Each row has a name. Each piece below is followed by the name of the row it came from, unless a question asks for something else. Each question is about the rows just above it. Some pieces are copies with a little noise. Places in a row count from 0.

pazed: -29.0; 26.2; 34.9; 11.1; 61.2; 24.0; -34.4; -9.5; -12.2; -39.5; -17.8; 27.7; 35.4; -12.2
dipov: 14.2; 62.1; -71.0; 29.7; -24.0; -6.6; 40.0; 10.8; -24.6; 22.4; -4.5; -26.5; -5.0; 16.5
rupin: -13.4; 77.5; -10.7; -9.4; -51.1; -3.2; 85.0; 12.3; 33.4; 11.9; -1.9; -4.0; 15.9; 4.3
kodo: -34.6; 20.8; -59.1; -11.1; -32.1; -2.5; 25.4; -15.3; -2.4; 36.0; -2.4; -22.5; -9.4; 20.8
vapeb: 31.0; -1.9; 24.5; -8.4; -4.0; 31.9; 5.8; 38.4; -22.6; -10.9; 11.9; 5.1; 3.6; -8.7
bidu: 8.3; 20.4; -24.8; 16.2; 31.9; 59.2; -6.4; 4.8; 9.9; -41.3; 65.7; -19.3; 36.2; -34.5
dufar: -20.1; 62.8; -20.1; -3.4; -35.8; -17.7; 38.2; 25.2; -7.6; 25.8; -24.9; -5.7; 13.9; 48.6
Bivem: 5.7; -8.4; -43.3; 45.8; -39.4; 26.3; 18.3; 38.0; -3.8; 22.5; 47.0; -41.9; -14.0; 9.2
Gizal: -22.0; 22.3; -13.9; -8.0; 32.4; 53.3; -1.6; -22.5; -8.1; -5.1; -1.1; 34.9; 6.6; -3.6
mivip: 20.9; -0.2; -14.5; 46.1; 22.3; -44.4; 28.5; -8.8; -39.2; 20.0; 14.0; -49.5; -13.2; 33.3
Far: 25.6; -47.0; 81.0; -10.5; 12.7; 50.9; -43.8; 34.9; -54.7; 9.3; -10.5; 0.0; -6.1; 32.7
badol: -48.5; -5.2; 4.8; -23.1; 36.1; 27.6; -24.0; 4.8; 10.1; 36.1; -11.0; 33.1; 17.8; -33.9
Row and place of -29.0 in the named rows: | pazed, 0
Where in the named rows is -34.5? | bidu, 13
Which row holds -24.9; 25.8; -7.6; 25.2 read backwards? | dufar
asked: 20.9; -0.2; -14.6; 46.1; 22.3; -44.4; 28.4; -8.8; -39.2; 20.0; 14.0; -49.5; -13.2; 33.2 | mivip
Times -39.5 occurs in pazed: | 1
How many times does badol hold 36.1? | 2
Count of 36.3 in bidu: | 0

dufar: 13.9; -13.8; 64.8; 64.8; -16.3; 68.4; 64.7; 68.4
bidu: 36.5; 12.1; -21.4; -2.8; -55.3; 29.7; 10.5; -25.5
Far: -13.5; -3.1; -44.3; 16.6; -14.3; -13.1; -39.8; 5.1
dipov: 47.7; 7.7; -31.0; 10.1; 31.7; -9.8; 8.7; 32.1
kodo: 36.5; 12.1; -21.4; -2.8; -55.3; -33.2; -39.1; -35.7
Gizal: -22.7; 12.5; 20.0; 22.7; 16.7; 2.5; -3.4; 23.7
pazed: -0.5; 11.8; -41.2; 34.6; -53.1; -12.7; -7.6; -20.5
vapeb: -45.1; -3.5; -45.1; -19.8; -8.7; 20.4; -7.7; -3.5
Count of -3.5 in vapeb: | 2
68.4; 64.7; 68.4 is which row, read backwards? | dufar
Times 64.8 occurs in dufar: | 2
asked: 13.8; -13.7; 64.9; 64.8; -16.2; 68.5; 64.7; 68.2 | dufar
Which row holds -7.7; 20.4; -8.7 read backwards? | vapeb

